Below are the code and all the weights of a small trained network. Each question names an input and a class and asks about switching units off, where a switched-off unit gives its printed mean instead of its output.

import numpy as np


def w(rows, s, z=0):
    codes = np.array(rows[::2]) - 128.0
    scale = np.full(codes.shape[1], s)
    scale[-1] = z or s
    return codes * scale


def f(y):
    return y / 2 * (1 + np.tanh(0.7978845608 * (y + 0.044715 * y**3)))


def log_softmax(a):
    a = a - a.max(-1, keepdims=True)
    return a - np.log(np.exp(a).sum(-1, keepdims=True))


def net(x, mask):
    res = np.array(x, float).reshape(1, 4) / 4 @ E
    y = f(res @ A[0][:, :-1].T + A[0][:, -1])
    res = res + np.where(mask, y, B[0][:, -1]) @ B[0][:, :-1]
    return log_softmax(res[-1] @ U[:, :-1].T + U[:, -1])


A, B = {}, {}
E = w([
[145,120,254,137],'x0',
[90,169,123,223],'x1',
[233,188,110,139],'x2',
[182,42,113,187],'x3',
],0.0092)
A[0] = w([
[103,171,112,107,93],'n1',
[127,131,124,135,106],'n2',
[154,114,128,92,97],'n3',
[155,153,110,132,113],'n4',
[146,93,127,103,101],'n5',
[116,149,124,168,112],'n6',
[138,99,115,140,88],'n7',
[128,138,182,154,100],'n8',
[158,154,110,133,92],'n9',
[109,137,1,129,12],'n10',
[174,151,110,142,101],'n11',
[139,95,108,147,107],'n12',
[79,93,108,140,108],'n13',
[146,92,112,150,108],'n14',
[113,168,144,109,122],'n15',
[88,100,120,126,106],'n16',
[116,149,117,169,108],'n17',
[148,150,88,128,110],'n18',
[157,147,114,144,143],'n19',
[163,144,162,139,109],'n20',
[112,165,125,86,122],'n21',
[152,113,113,75,119],'n22',
[122,146,137,180,111],'n23',
[156,85,119,176,105],'n24',
[115,143,133,168,100],'n25',
[94,98,131,123,106],'n26',
[114,150,97,186,101],'n27',
],0.024,0.011)
B[0] = w([
[186,195,81,203,169],'n1',
[139,120,134,128,120],'n2',
[99,82,111,114,161],'n3',
[102,162,136,81,163],'n4',
[158,87,59,151,167],'n5',
[143,78,82,87,174],'n6',
[136,177,85,160,151],'n7',
[182,68,152,123,209],'n8',
[67,193,144,76,159],'n9',
[190,33,252,170,254],'n10',
[63,186,137,87,189],'n11',
[143,184,101,159,177],'n12',
[84,185,172,69,208],'n13',
[158,209,87,179,187],'n14',
[193,159,88,222,184],'n15',
[104,196,149,79,186],'n16',
[104,76,59,90,175],'n17',
[90,156,179,115,170],'n18',
[95,134,161,96,186],'n19',
[80,147,206,114,194],'n20',
[166,148,89,171,193],'n21',
[85,53,56,91,190],'n22',
[110,73,80,97,192],'n23',
[180,199,111,192,230],'n24',
[134,91,100,100,165],'n25',
[81,211,151,98,181],'n26',
[110,88,79,103,205],'n27',
],0.011,0.0091)
U = w([
[143,51,238,156,252],'0',
[148,203,52,228,83],'1',
[40,204,174,23,73],'2',
[93,1,4,57,76],'3',
],0.0086,0.012)

Each question gives the input, the list of numbers given to net, and the class t.
The units are the neurons (one row each of A and B). Each row of codes is followed by its name. A weight is (code - 128) times the scale printed after its matrix; where a second scale follows, it is the last column's (A, B and U).
mask holds one flag per neuron, in row order. A switched-off neuron (its flag False) gives its mean, the last column of its row in B, instead of its output. The means were averaged over made-up inputs and are rounded, as every weight is.
A unit's drop is (log p(t) with every unit on - log p(t) with that unit switched off) / (log p(t) with every unit on - log p(t) with every unit switched off).
The circuit of an input: a set's keep is (log p(t) with only the set's units on - log p(t) with every unit switched off) / (log p(t) with every unit on - log p(t) with every unit switched off). Starting from the 12 units with the biggest drops (on a tie, the unit counted first), units are removed one at a time, each time the one whose removal leaves the highest keep (on an exact tie, the one counted first), for as long as the keep stays at least 0.8.
units of the circuit, in order: the units of the circuit, biggest drop first
most important unit: the unit with the biggest drop
k most important neurons: the k neurons with the biggest drops, biggest first
drop of u: that unit's drop, to one decimal
input [-8,-2,1,-3], class 0: most important unit => n10
input [3,1,-7,6], class 2: units of the circuit, in order => n13, n10
input [4,-6,-4,-6], class 1: units of the circuit, in order => n15, n21
input [-5,-3,7,2], class 2: 3 most important neurons => n11, n9, n4
input [7,-1,-5,-8], class 1: 2 most important neurons => n15, n10
input [-4,4,-7,-7], class 1: 3 most important neurons => n1, n15, n21
input [-3,-6,-7,1], class 2: 3 most important neurons => n13, n26, n16
input [0,-6,3,5], class 3: 3 most important neurons => n22, n3, n15
input [0,-6,5,4], class 3: 2 most important neurons => n22, n5
input [-6,4,6,0], class 0: 2 most important neurons => n10, n13
input [-2,3,-4,0], class 2: 2 most important neurons => n13, n10
input [1,7,3,6], class 3: 4 most important neurons => n23, n27, n17, n6
input [4,0,1,-5], class 1: 2 most important neurons => n10, n15
input [0,-8,-5,-6], class 3: units of the circuit, in order => n22
input [-2,-4,-7,6], class 2: 3 most important neurons => n13, n16, n26
input [1,-4,-2,4], class 1: 2 most important neurons => n10, n23
input [-7,4,0,1], class 0: drop of n10 => 1.6
input [2,-6,-3,2], class 3: drop of n10 => 0.1
input [-7,4,1,5], class 0: drop of n17 => 0.0
input [0,5,-8,-8], class 1: units of the circuit, in order => n1
